Below is a small trained network, with its code and all its weights. Each question gives an input and a class and asks what happens when units are switched off, that is, made to give their printed mean instead of their output.

import numpy as np


def w(rows, s, z=0):
    codes = np.array(rows[::2]) - 128.0
    scale = np.full(codes.shape[1], s)
    scale[-1] = z or s
    return codes * scale


def norm(h):
    return h / np.sqrt((h * h).mean(-1, keepdims=True) + 1e-5)


def f(y):
    return np.maximum(y, 0)


def log_softmax(a):
    a = a - a.max(-1, keepdims=True)
    return a - np.log(np.exp(a).sum(-1, keepdims=True))


def net(x, mask):
    res = np.array(x, float).reshape(1, 2) / 4 @ E
    u = 0
    for l in range(2):
        y = f(norm(res) @ A[l][:, :-1].T + A[l][:, -1])
        res = res + np.where(mask[u : u + 3], y, B[l][:, -1]) @ B[l][:, :-1]
        u += 3
    return log_softmax(norm(res)[-1] @ U[:, :-1].T + U[:, -1])


A, B = {}, {}
E = w([
[131,181,105,133,3],'x0',
[190,113,18,67,101],'x1',
],0.0055)
A[0] = w([
[60,143,247,196,93,85],'0.n0',
[102,157,255,187,89,35],'0.n1',
[115,202,114,142,167,3],'0.n2',
],0.0067,0.0021)
B[0] = w([
[159,92,29,66,151,254],'0.n0',
[254,44,74,205,153,233],'0.n1',
[166,151,177,166,95,128],'0.n2',
],0.0065,0.0051)
A[1] = w([
[126,137,141,147,60,252],'1.n0',
[98,139,202,123,214,219],'1.n1',
[69,114,135,124,254,23],'1.n2',
],0.0077,0.00036)
B[1] = w([
[52,156,218,15,99,172],'1.n0',
[110,207,230,2,59,196],'1.n1',
[29,232,205,253,44,255],'1.n2',
],0.0041,0.0048)
U = w([
[128,147,192,68,105,255],'0',
[255,65,67,142,172,1],'1',
],0.0066,0.0003)

Each question gives the input, the list of numbers given to net, and the class t.
The units are the neurons (one row each of A and B). Each row of codes is followed by its name. A weight is (code - 128) times the scale printed after its matrix; where a second scale follows, it is the last column's (A, B and U).
mask holds one flag per neuron, layer by layer. A switched-off neuron (its flag False) gives its mean, the last column of its row in B, instead of its output. The means were averaged over made-up inputs and are rounded, as every weight is.
A unit's drop is (log p(t) with every unit on - log p(t) with that unit switched off) / (log p(t) with every unit on - log p(t) with every unit switched off).
The circuit of an input: a set's keep is (log p(t) with only the set's units on - log p(t) with every unit switched off) / (log p(t) with every unit on - log p(t) with every unit switched off). Starting from all 6 units, units are removed one at a time, each time the one whose removal leaves the highest keep (on an exact tie, the one counted first), for as long as the keep stays at least 0.8.
units of the circuit, in order: the units of the circuit, biggest drop first
top k neurons: the k neurons with the biggest drops, biggest first
k most important neurons of layer l: the k neurons of layer l with the biggest drops, biggest first
drop when u is switched off: that unit's drop, to one decimal
input [-8,1], class 0: units of the circuit, in order -> 0.n1; 1.n2
input [2,1], class 0: units of the circuit, in order -> 0.n1
input [-8,6], class 0: units of the circuit, in order -> 0.n1; 0.n0
input [-7,5], class 0: units of the circuit, in order -> 0.n1; 0.n0; 1.n2
input [-7,4], class 0: units of the circuit, in order -> 0.n1; 0.n0; 1.n2
input [-4,3], class 0: units of the circuit, in order -> 0.n1; 0.n0
input [-8,2], class 0: units of the circuit, in order -> 0.n1; 1.n2
input [8,-3], class 1: 2 most important neurons of layer 1 -> 1.n2; 1.n1
input [-4,2], class 0: 2 most important neurons of layer 0 -> 0.n1; 0.n0
input [-2,-7], class 1: top 2 neurons -> 0.n1; 0.n0
input [-5,0], class 0: drop when 0.n1 is switched off -> 0.1
input [-8,-1], class 0: drop when 1.n1 is switched off -> 0.1
input [8,-8], class 1: drop when 0.n0 is switched off -> 0.1
input [7,-6], class 1: units of the circuit, in order -> 0.n1
